Here is a tiny trained network, its code and every weight. The questions are about switching its units off for an input and a class, where a switched-off unit gives its printed mean instead of its output.

import numpy as np


def w(rows, s, z=0):
    codes = np.array(rows[::2]) - 128.0
    scale = np.full(codes.shape[1], s)
    scale[-1] = z or s
    return codes * scale


def norm(h):
    return h / np.sqrt((h * h).mean(-1, keepdims=True) + 1e-5)


def f(y):
    return np.maximum(y, 0)


def log_softmax(a):
    a = a - a.max(-1, keepdims=True)
    return a - np.log(np.exp(a).sum(-1, keepdims=True))


def net(x, mask):
    res = np.array(x, float).reshape(1, 5) / 4 @ E
    u = 0
    for l in range(2):
        y = f(norm(res) @ A[l][:, :-1].T + A[l][:, -1])
        res = res + np.where(mask[u : u + 16], y, B[l][:, -1]) @ B[l][:, :-1]
        u += 16
    return log_softmax(norm(res)[-1] @ U[:, :-1].T + U[:, -1])


A, B = {}, {}
E = w([
[209,131,97,74,43,108,103],'x0',
[136,41,92,197,175,144,60],'x1',
[211,117,135,73,245,72,157],'x2',
[162,117,109,255,102,78,218],'x3',
[124,114,142,126,119,108,123],'x4',
],0.0085)
A[0] = w([
[8,92,155,131,182,161,173,71],'L0N1',
[102,157,77,143,106,151,127,13],'L0N2',
[112,91,115,82,132,159,108,3],'L0N3',
[75,122,155,65,110,179,100,1],'L0N4',
[101,130,152,121,141,169,76,127],'L0N5',
[98,127,155,69,166,162,93,6],'L0N6',
[186,162,102,91,51,136,72,97],'L0N7',
[43,186,191,141,178,125,141,45],'L0N8',
[132,120,135,185,106,160,179,62],'L0N9',
[100,115,77,168,84,113,156,148],'L0N10',
[135,140,108,127,163,103,147,87],'L0N11',
[44,156,146,155,59,192,70,47],'L0N12',
[135,125,117,113,144,139,118,55],'L0N13',
[75,214,182,83,99,115,174,20],'L0N14',
[118,53,78,167,154,159,43,11],'L0N15',
[134,133,110,72,189,104,116,118],'L0N16',
],0.015,0.0068)
B[0] = w([
[245,109,92,167,75,158,53,228],'L0N1',
[99,86,189,126,120,126,110,142],'L0N2',
[119,174,126,107,168,82,127,156],'L0N3',
[102,240,131,85,139,85,103,196],'L0N4',
[96,180,101,103,123,61,110,209],'L0N5',
[126,205,117,89,171,59,95,200],'L0N6',
[182,118,89,200,105,192,34,240],'L0N7',
[205,85,82,176,88,162,52,203],'L0N8',
[94,179,141,134,131,66,139,193],'L0N9',
[87,168,163,108,112,93,122,231],'L0N10',
[115,118,185,136,128,125,145,162],'L0N11',
[39,129,240,153,45,145,149,254],'L0N12',
[92,131,135,131,141,135,151,137],'L0N13',
[73,21,26,52,151,171,207,207],'L0N14',
[70,52,57,48,145,172,181,231],'L0N15',
[123,165,218,122,150,172,151,239],'L0N16',
],0.011,0.0075)
A[1] = w([
[91,15,22,50,130,162,212,154],'L1N1',
[195,157,120,67,73,182,218,59],'L1N2',
[202,100,226,111,195,95,188,85],'L1N3',
[102,168,112,143,92,63,94,245],'L1N4',
[137,159,60,203,118,128,125,145],'L1N5',
[133,115,102,218,121,54,152,99],'L1N6',
[115,84,56,177,106,89,226,151],'L1N7',
[82,133,67,35,135,115,110,61],'L1N8',
[231,102,51,189,104,183,65,2],'L1N9',
[52,40,98,165,193,118,75,1],'L1N10',
[145,165,111,168,113,73,195,51],'L1N11',
[59,151,105,116,74,188,46,200],'L1N12',
[138,204,144,171,145,2,195,9],'L1N13',
[180,111,237,96,209,145,210,22],'L1N14',
[249,136,243,127,253,163,120,125],'L1N15',
[151,88,55,75,158,123,174,56],'L1N16',
],0.011,0.0036)
B[1] = w([
[63,81,1,125,150,153,224,204],'L1N1',
[147,46,51,158,136,120,160,153],'L1N2',
[31,96,205,206,74,134,143,183],'L1N3',
[163,124,160,99,196,128,183,207],'L1N4',
[187,95,143,85,148,137,101,167],'L1N5',
[163,212,117,49,164,151,105,172],'L1N6',
[148,184,73,82,186,117,106,176],'L1N7',
[179,160,74,156,203,121,155,185],'L1N8',
[233,110,155,171,99,132,53,194],'L1N9',
[196,79,82,124,148,170,155,155],'L1N10',
[163,171,113,77,241,100,78,155],'L1N11',
[188,95,156,171,184,79,185,252],'L1N12',
[125,222,159,41,146,165,88,171],'L1N13',
[78,88,183,155,58,155,105,184],'L1N14',
[69,100,172,178,49,72,159,227],'L1N15',
[95,57,107,146,104,100,174,157],'L1N16',
],0.0095,0.011)
U = w([
[7,76,233,178,28,117,176,116],'0',
[94,44,2,112,154,151,196,253],'1',
[143,233,162,71,212,116,81,119],'2',
[245,58,135,199,78,162,48,5],'3',
],0.016,0.0016)

Each question gives the input, the list of numbers given to net, and the class t.
The units are the neurons (one row each of A and B). Each row of codes is followed by its name. A weight is (code - 128) times the scale printed after its matrix; where a second scale follows, it is the last column's (A, B and U).
mask holds one flag per neuron, layer by layer. A switched-off neuron (its flag False) gives its mean, the last column of its row in B, instead of its output. The means were averaged over made-up inputs and are rounded, as every weight is.
A unit's drop is (log p(t) with every unit on - log p(t) with that unit switched off) / (log p(t) with every unit on - log p(t) with every unit switched off).
The circuit of an input: a set's keep is (log p(t) with only the set's units on - log p(t) with every unit switched off) / (log p(t) with every unit on - log p(t) with every unit switched off). Starting from the 12 units with the biggest drops (on a tie, the unit counted first), units are removed one at a time, each time the one whose removal leaves the highest keep (on an exact tie, the one counted first), for as long as the keep stays at least 0.8.
circuit, biggest first: the units of the circuit, biggest drop first
most important unit: the unit with the biggest drop
top k neurons: the k neurons with the biggest drops, biggest first
k most important neurons of layer l: the k neurons of layer l with the biggest drops, biggest first
drop when u is switched off: that unit's drop, to one decimal
input [8,-5,8,8,0], class 0: most important unit : L1N3
input [2,1,3,4,8], class 2: top 2 neurons : (L0N16, L0N15)
input [-6,-4,0,6,-1], class 2: top 3 neurons : (L0N9, L0N7, L1N6)
input [-8,-8,2,5,3], class 1: top 2 neurons : (L0N14, L1N1)
input [-7,1,-6,6,-3], class 3: 2 most important neurons of layer 1 : (L1N15, L1N3)
input [8,8,7,2,4], class 1: top 2 neurons : (L0N15, L0N1)
input [-7,-6,7,-1,4], class 0: 2 most important neurons of layer 0 : (L0N7, L0N16)
input [-8,-5,-1,-6,-3], class 3: 2 most important neurons of layer 0 : (L0N8, L0N1)
input [4,-4,-1,-4,5], class 1: top 2 neurons : (L0N14, L0N1)
input [5,-5,-2,6,2], class 2: top 2 neurons : (L0N15, L0N1)
input [3,1,4,-4,8], class 0: circuit, biggest first : (L0N16, L1N15)
input [-8,-3,-7,7,-1], class 3: top 3 neurons : (L0N1, L0N8, L1N15)
input [-3,1,-3,-4,3], class 2: 3 most important neurons of layer 0 : (L0N4, L0N6, L0N5)
input [7,7,7,5,3], class 0: top 3 neurons : (L0N14, L0N7, L0N1)
input [-6,4,4,7,-4], class 2: most important unit : L0N7
input [-3,6,5,-6,-6], class 1: 2 most important neurons of layer 0 : (L0N15, L0N12)
input [6,6,5,5,-8], class 1: top 2 neurons : (L0N1, L0N7)
input [-2,8,-7,5,8], class 1: top 2 neurons : (L0N15, L0N16)
input [-3,3,3,-1,-5], class 0: top 2 neurons : (L0N16, L0N7)
input [3,7,-1,6,-5], class 1: circuit, biggest first : (L0N15)
input [-4,6,1,7,8], class 2: top 2 neurons : (L0N14, L0N9)
input [8,-7,-7,6,-1], class 3: 3 most important neurons of layer 0 : (L0N7, L0N15, L0N16)
input [-8,0,-4,-5,-5], class 3: top 2 neurons : (L0N1, L0N8)
input [-3,-4,-3,-3,-7], class 1: drop when L0N14 is switched off : 1.9
input [4,-6,3,8,-2], class 2: drop when L0N15 is switched off : 0.4
input [6,6,0,4,-3], class 1: drop when L0N15 is switched off : 2.3
input [-4,-8,0,-1,-7], class 1: drop when L0N14 is switched off : 2.2
input [-2,-8,1,3,1], class 1: top neuron : (L0N14)
